Here is a tiny trained network, its code and every weight. The questions are about switching its units off for an input and a class, where a switched-off unit gives its printed mean instead of its output.

import numpy as np


def w(rows, s, z=0):
    codes = np.array(rows[::2]) - 128.0
    scale = np.full(codes.shape[1], s)
    scale[-1] = z or s
    return codes * scale


def norm(h):
    return h / np.sqrt((h * h).mean(-1, keepdims=True) + 1e-5)


def f(y):
    return np.maximum(y, 0)


def log_softmax(a):
    a = a - a.max(-1, keepdims=True)
    return a - np.log(np.exp(a).sum(-1, keepdims=True))


def net(x, mask):
    res = np.array(x, float).reshape(1, 8) / 4 @ E
    u = 0
    for l in range(4):
        y = f(norm(res) @ A[l][:, :-1].T + A[l][:, -1])
        res = res + np.where(mask[u : u + 6], y, B[l][:, -1]) @ B[l][:, :-1]
        u += 6
    return log_softmax(norm(res)[-1] @ U[:, :-1].T + U[:, -1])


A, B = {}, {}
E = w([
[38,152,29],'x0',
[84,110,124],'x1',
[46,142,85],'x2',
[143,7,121],'x3',
[86,226,131],'x4',
[44,130,98],'x5',
[3,120,199],'x6',
[196,109,18],'x7',
],0.0046)
A[0] = w([
[77,71,175,5],'0.n1',
[61,110,48,99],'0.n2',
[236,213,97,4],'0.n3',
[232,219,132,83],'0.n4',
[159,2,119,96],'0.n5',
[99,108,231,60],'0.n6',
],0.0088,0.0017)
B[0] = w([
[140,239,140,196],'0.n1',
[95,225,2,235],'0.n2',
[216,199,72,243],'0.n3',
[189,215,58,253],'0.n4',
[246,2,211,254],'0.n5',
[188,216,197,232],'0.n6',
],0.0095,0.0036)
A[1] = w([
[255,252,91,41],'1.n1',
[54,89,209,24],'1.n2',
[28,186,243,119],'1.n3',
[118,139,139,57],'1.n4',
[128,131,159,19],'1.n5',
[36,149,158,10],'1.n6',
],0.008,0.0013)
B[1] = w([
[249,162,58,254],'1.n1',
[178,150,173,138],'1.n2',
[100,165,219,180],'1.n3',
[130,134,136,131],'1.n4',
[174,136,137,134],'1.n5',
[64,109,180,148],'1.n6',
],0.012,0.0076)
A[2] = w([
[171,156,173,1],'2.n1',
[100,117,228,218],'2.n2',
[23,138,23,36],'2.n3',
[129,138,254,75],'2.n4',
[167,112,74,109],'2.n5',
[158,22,254,180],'2.n6',
],0.0076,0.00094)
B[2] = w([
[186,147,146,214],'2.n1',
[145,227,109,216],'2.n2',
[12,104,123,217],'2.n3',
[221,172,121,243],'2.n4',
[148,79,79,233],'2.n5',
[199,9,149,255],'2.n6',
],0.012,0.0031)
A[3] = w([
[115,105,170,23],'3.n1',
[99,92,148,25],'3.n2',
[40,90,133,59],'3.n3',
[119,9,133,74],'3.n4',
[98,143,50,17],'3.n5',
[75,68,164,3],'3.n6',
],0.013,0.0015)
B[3] = w([
[140,133,102,138],'3.n1',
[138,128,102,133],'3.n2',
[121,213,159,194],'3.n3',
[120,2,143,218],'3.n4',
[81,52,92,252],'3.n5',
[163,175,97,140],'3.n6',
],0.015,0.0029)
U = w([
[99,182,241,142],'0',
[171,7,168,153],'1',
[72,80,166,10],'2',
[80,101,56,91],'3',
[61,123,132,65],'4',
[240,153,71,180],'5',
[4,163,100,142],'6',
],0.013,0.011)

Each question gives the input, the list of numbers given to net, and the class t.
The units are the neurons (one row each of A and B). Each row of codes is followed by its name. A weight is (code - 128) times the scale printed after its matrix; where a second scale follows, it is the last column's (A, B and U).
mask holds one flag per neuron, layer by layer. A switched-off neuron (its flag False) gives its mean, the last column of its row in B, instead of its output. The means were averaged over made-up inputs and are rounded, as every weight is.
A unit's drop is (log p(t) with every unit on - log p(t) with that unit switched off) / (log p(t) with every unit on - log p(t) with every unit switched off).
The circuit of an input: a set's keep is (log p(t) with only the set's units on - log p(t) with every unit switched off) / (log p(t) with every unit on - log p(t) with every unit switched off). Starting from the 12 units with the biggest drops (on a tie, the unit counted first), units are removed one at a time, each time the one whose removal leaves the highest keep (on an exact tie, the one counted first), for as long as the keep stays at least 0.8.
units of the circuit, in order: the units of the circuit, biggest drop first
most important unit: the unit with the biggest drop
top k neurons: the k neurons with the biggest drops, biggest first
top k neurons in layer l: the k neurons of layer l with the biggest drops, biggest first
drop when u is switched off: that unit's drop, to one decimal
input [-3,4,0,4,-4,-8,7,-4], class 0: most important unit => 0.n6
input [-3,3,-3,5,-3,-8,-7,-3], class 1: units of the circuit, in order => 0.n5, 0.n2, 2.n6
input [-4,-3,3,2,5,-4,5,-3], class 0: units of the circuit, in order => 1.n3, 0.n3
input [6,8,4,-8,2,-6,2,-6], class 6: units of the circuit, in order => 0.n5, 2.n6
input [5,8,5,3,-6,1,5,5], class 6: units of the circuit, in order => 1.n1, 2.n3
input [8,5,-2,4,-7,2,5,7], class 1: units of the circuit, in order => 0.n5, 0.n4
input [2,7,6,-7,-8,7,6,-4], class 0: top 2 neurons in layer 0 => 0.n4, 0.n3
input [-2,2,6,4,7,4,8,0], class 6: top 2 neurons => 0.n5, 0.n2
input [-1,1,3,4,-4,8,0,5], class 1: top 2 neurons => 0.n5, 1.n1
input [8,-7,4,-6,-5,3,2,3], class 3: top 3 neurons => 0.n2, 3.n5, 1.n3
input [0,0,3,0,7,8,4,-4], class 0: drop when 1.n3 is switched off => 0.3
input [5,5,4,-1,-1,3,1,6], class 6: drop when 1.n1 is switched off => 0.1
input [2,8,2,0,7,8,-8,0], class 3: drop when 0.n4 is switched off => -0.1
input [4,8,7,-4,3,-7,4,4], class 6: drop when 0.n5 is switched off => 0.0
input [2,-3,5,4,4,6,8,-3], class 0: units of the circuit, in order => 1.n3
